Below is a small trained network, with its code and all its weights. Each question gives an input and a target symbol and asks what happens when units are switched off, that is, made to give their printed mean instead of their output.

import numpy as np


def w(rows, s, z=0):
    codes = np.array(rows[::2]) - 128.0
    scale = np.full(codes.shape[1], s)
    scale[-1] = z or s
    return codes * scale


def f(y):
    return y / 2 * (1 + np.tanh(0.7978845608 * (y + 0.044715 * y**3)))


def softmax(a):
    e = np.exp(a - a.max(-1, keepdims=True))
    return e / e.sum(-1, keepdims=True)


def log_softmax(a):
    a = a - a.max(-1, keepdims=True)
    return a - np.log(np.exp(a).sum(-1, keepdims=True))


def net(x, mask):
    ids = ['αβγδεζηθλξτψω'.index(c) for c in x.split()]
    T = len(ids)
    res = E[ids] + P[:T]
    r = res
    for j in range(3):
        rows = slice(4 * j, 4 * j + 4)
        q, k, v = (r @ M[0][rows].T for M in (Q, K, V))
        z = softmax(np.where(np.tri(T) > 0, q @ k.T / 4**0.5, -1e9)) @ v
        o = O[0][rows]
        res = res + np.where(mask[j], z, o[:, -1]) @ o[:, :-1]
    y = f(res @ A[0][:, :-1].T + A[0][:, -1])
    res = res + np.where(mask[3:19], y, B[0][:, -1]) @ B[0][:, :-1]
    return log_softmax(res[-1] @ U[:, :-1].T + U[:, -1])


Q, K, V, O, A, B = {}, {}, {}, {}, {}, {}
E = w([
[56,10,147,200,131,78,148,156,94,187],'α',
[172,99,119,169,149,74,154,176,111,126],'β',
[86,146,54,107,115,85,100,129,192,105],'γ',
[54,123,96,158,159,73,94,131,172,202],'δ',
[236,223,139,145,184,104,101,89,127,119],'ε',
[72,169,81,204,128,148,99,117,176,149],'ζ',
[128,90,47,110,121,173,179,115,106,94],'η',
[96,88,122,202,86,130,161,203,138,94],'θ',
[128,166,101,134,95,144,132,4,205,160],'λ',
[51,84,117,81,61,190,88,218,76,86],'ξ',
[152,74,82,111,83,135,77,166,204,172],'τ',
[125,20,144,199,160,159,63,84,141,96],'ψ',
[73,156,173,67,108,124,75,183,171,80],'ω',
],0.022)
P = w([
[207,239,32,44,56,70,120,103,48,100],'0',
[115,132,97,147,122,98,81,123,30,164],'1',
[111,87,103,164,128,114,84,102,71,154],'2',
[132,69,91,128,165,120,105,110,126,156],'3',
[142,37,124,136,192,149,133,109,138,173],'4',
[135,5,140,134,206,192,151,148,144,156],'5',
[142,80,55,56,170,193,117,144,244,127],'6',
[56,2,59,38,226,183,61,179,220,172],'7',
],0.007)
Q[0] = w([
[124,104,51,134,149,200,214,173,157,201],'head 0',
[148,166,206,73,139,171,98,168,91,139],'head 0',
[139,40,37,166,94,71,111,158,203,196],'head 0',
[124,45,77,213,119,59,116,38,168,164],'head 0',
[151,148,162,166,104,207,99,140,60,142],'head 1',
[78,117,6,180,175,50,108,195,167,121],'head 1',
[89,162,132,167,136,126,75,212,158,147],'head 1',
[161,106,71,176,220,57,172,106,167,114],'head 1',
[87,159,183,191,142,115,58,155,163,61],'head 2',
[73,40,31,149,132,129,47,216,135,154],'head 2',
[81,105,2,98,182,78,139,181,160,220],'head 2',
[134,35,163,184,197,98,109,172,134,137],'head 2',
],0.0085)
K[0] = w([
[127,93,102,112,170,170,175,116,167,138],'head 0',
[151,197,71,197,131,74,140,122,91,138],'head 0',
[91,94,158,110,143,179,160,134,216,126],'head 0',
[112,104,162,115,128,165,125,139,183,107],'head 0',
[99,136,102,100,120,85,103,85,133,107],'head 1',
[112,151,145,119,142,244,134,140,186,161],'head 1',
[163,101,202,82,141,171,122,118,178,94],'head 1',
[150,115,157,142,191,148,135,104,196,100],'head 1',
[123,116,190,103,121,120,131,171,159,63],'head 2',
[119,74,103,97,143,185,127,156,161,116],'head 2',
[122,132,125,153,119,181,196,159,185,154],'head 2',
[99,123,141,121,158,155,112,136,176,95],'head 2',
],0.011)
V[0] = w([
[127,49,79,163,152,180,122,118,94,63],'head 0',
[159,91,85,138,70,161,117,254,143,167],'head 0',
[175,127,164,144,67,240,40,113,122,130],'head 0',
[176,104,83,130,113,108,157,67,109,204],'head 0',
[91,93,102,92,117,87,102,138,137,76],'head 1',
[174,154,110,111,198,121,142,160,74,128],'head 1',
[108,103,164,74,83,82,131,107,106,186],'head 1',
[106,153,127,116,132,213,35,137,122,115],'head 1',
[136,113,158,102,59,77,117,207,155,94],'head 2',
[169,74,92,83,95,207,154,112,107,72],'head 2',
[132,190,116,116,140,165,58,119,163,186],'head 2',
[111,120,113,63,144,132,89,110,53,168],'head 2',
],0.0098)
O[0] = w([
[138,107,184,61,88,39,100,132,70,166,221],'head 0',
[167,231,84,180,44,165,221,119,129,131,254],'head 0',
[90,33,161,150,87,131,149,59,107,113,167],'head 0',
[133,141,3,86,84,61,63,90,78,84,207],'head 0',
[171,107,193,67,145,24,168,90,208,73,137],'head 1',
[213,174,123,94,82,159,145,208,185,94,126],'head 1',
[143,60,59,37,171,104,208,58,200,92,25],'head 1',
[165,76,169,204,103,172,110,99,151,124,220],'head 1',
[168,165,173,100,102,150,206,185,140,84,139],'head 2',
[188,93,163,150,138,110,106,74,39,127,107],'head 2',
[142,87,101,134,81,110,78,137,206,60,225],'head 2',
[203,88,88,39,110,177,84,105,208,186,120],'head 2',
],0.0071,0.0047)
A[0] = w([
[168,159,137,64,76,136,79,104,169,151,155],'neuron 0',
[125,128,120,184,198,10,143,214,124,89,64],'neuron 1',
[165,173,137,70,233,98,72,231,154,175,104],'neuron 2',
[97,158,189,85,131,114,192,133,167,107,198],'neuron 3',
[187,57,163,106,58,140,176,130,161,186,99],'neuron 4',
[92,174,76,137,151,171,253,142,59,133,89],'neuron 5',
[174,159,193,59,222,95,90,182,184,92,187],'neuron 6',
[37,149,145,116,102,88,158,68,193,183,108],'neuron 7',
[163,41,85,64,58,155,127,229,158,152,156],'neuron 8',
[95,107,76,142,114,164,120,92,41,129,60],'neuron 9',
[150,104,126,193,167,123,77,196,209,124,207],'neuron 10',
[129,60,119,164,163,122,167,100,78,63,158],'neuron 11',
[185,67,129,115,168,118,160,156,101,199,96],'neuron 12',
[116,93,210,11,79,207,173,133,115,101,3],'neuron 13',
[89,95,36,166,154,96,88,147,139,127,19],'neuron 14',
[125,234,126,179,123,96,109,157,135,93,221],'neuron 15',
],0.0081,0.0039)
B[0] = w([
[77,138,154,179,175,233,137,106,54,112,191],'neuron 0',
[48,125,143,121,203,143,61,154,150,90,184],'neuron 1',
[169,162,180,70,93,80,189,103,139,125,216],'neuron 2',
[137,139,170,111,104,174,134,97,140,138,156],'neuron 3',
[41,191,149,111,118,100,156,40,110,151,194],'neuron 4',
[189,142,83,53,145,158,215,143,66,74,175],'neuron 5',
[145,134,100,123,92,15,106,85,107,64,202],'neuron 6',
[110,123,92,97,74,150,161,167,101,55,177],'neuron 7',
[75,253,173,115,116,164,113,159,145,197,198],'neuron 8',
[182,161,76,34,149,128,126,163,198,115,168],'neuron 9',
[159,83,125,93,132,166,164,128,150,187,248],'neuron 10',
[94,86,72,74,54,206,131,152,196,109,170],'neuron 11',
[169,143,149,130,132,105,133,130,191,77,161],'neuron 12',
[125,155,8,167,222,124,57,166,111,96,151],'neuron 13',
[94,140,144,136,118,152,127,61,111,156,200],'neuron 14',
[106,64,169,193,161,78,112,197,122,160,246],'neuron 15',
],0.0073,0.012)
U = w([
[172,110,88,3,73,147,125,136,103,168,64],'α',
[107,157,121,72,94,62,115,153,86,108,24],'β',
[62,155,186,104,80,66,76,145,166,20,87],'γ',
[81,137,106,70,120,64,132,141,182,152,57],'δ',
[135,129,166,62,37,147,78,233,143,186,72],'ε',
[57,91,135,189,104,119,68,178,129,152,113],'ζ',
[192,144,142,136,128,46,43,79,90,184,254],'η',
[53,116,170,158,147,93,142,151,53,85,167],'θ',
[54,112,80,84,184,192,89,115,53,88,229],'λ',
[116,147,183,107,24,101,139,72,89,163,102],'ξ',
[151,89,62,158,15,84,158,123,122,55,145],'τ',
[65,68,216,89,16,92,53,119,15,72,138],'ψ',
[119,90,175,103,121,164,151,116,185,100,151],'ω',
],0.0066,0.0047)

Each question gives the input, a string of symbols that net reads in full, and the target symbol t.
The units are the heads (4 rows each of Q, K, V and O) and the neurons (one row each of A and B). Each row of codes is followed by its name. A weight is (code - 128) times the scale printed after its matrix; where a second scale follows, it is the last column's (O, A, B and U).
mask holds one flag per unit, heads first, then neurons. A switched-off unit (its flag False) gives its mean, the last column of its rows in O or B, instead of its output. The means were averaged over made-up inputs and are rounded, as every weight is.
A unit's drop is (log p(t) with every unit on - log p(t) with that unit switched off) / (log p(t) with every unit on - log p(t) with every unit switched off).
The circuit of an input: a set's keep is (log p(t) with only the set's units on - log p(t) with every unit switched off) / (log p(t) with every unit on - log p(t) with every unit switched off). Starting from the 12 units with the biggest drops (on a tie, the unit counted first), units are removed one at a time, each time the one whose removal leaves the highest keep (on an exact tie, the one counted first), for as long as the keep stays at least 0.8.
units of the circuit, in order: the units of the circuit, biggest drop first
unit that matters most: the unit with the biggest drop
top k neurons: the k neurons with the biggest drops, biggest first
which heads matter: for each layer, one digit per head in row order, 1 if its drop is at least 0.15 and else 0, layers parted by /
input β τ δ γ θ β, target θ: which heads matter -> 101
input λ ζ δ ξ γ, target ξ: units of the circuit, in order -> (head 0; neuron 4)
input δ β ψ δ α θ, target θ: which heads matter -> 101
input β η ε δ, target η: which heads matter -> 001
input η ε τ ζ, target τ: unit that matters most -> head 0
input ε ε θ τ β, target τ: which heads matter -> 100
input δ ε ψ θ ε γ, target θ: which heads matter -> 001
input ε λ λ τ θ, target τ: which heads matter -> 100
input η β γ ε δ α τ δ, target τ: units of the circuit, in order -> (head 0; neuron 7)
input γ η ε ζ ε ω ψ, target ω: which heads matter -> 100
input γ ε ψ ε β ζ ζ, target ζ: which heads matter -> 011
input δ ω ζ, target ω: units of the circuit, in order -> (head 0; head 1)
input ε ε ω δ, target ω: units of the circuit, in order -> (head 0; head 1)
input ζ ξ ζ δ β θ β τ, target ξ: units of the circuit, in order -> (head 0; neuron 4; head 1)
input α γ λ β γ λ ζ β, target λ: which heads matter -> 110
input β τ ψ ζ ζ ξ ζ δ, target ξ: which heads matter -> 101
input ε β τ λ, target τ: which heads matter -> 100
input ω ε ψ β β, target ψ: units of the circuit, in order -> (head 0)
input λ γ ε δ, target ε: top 2 neurons -> (neuron 10; neuron 2)
input ζ ε ω θ ψ ζ, target ψ: which heads matter -> 100
input ε δ α θ δ ε β, target ε: units of the circuit, in order -> (head 1; neuron 8)
input ε γ ε α γ, target ε: units of the circuit, in order -> (head 1; neuron 8; head 0)
input δ η ε γ, target η: unit that matters most -> head 2
input ζ ξ ζ ξ ω β ζ, target ω: units of the circuit, in order -> (head 0; neuron 10)
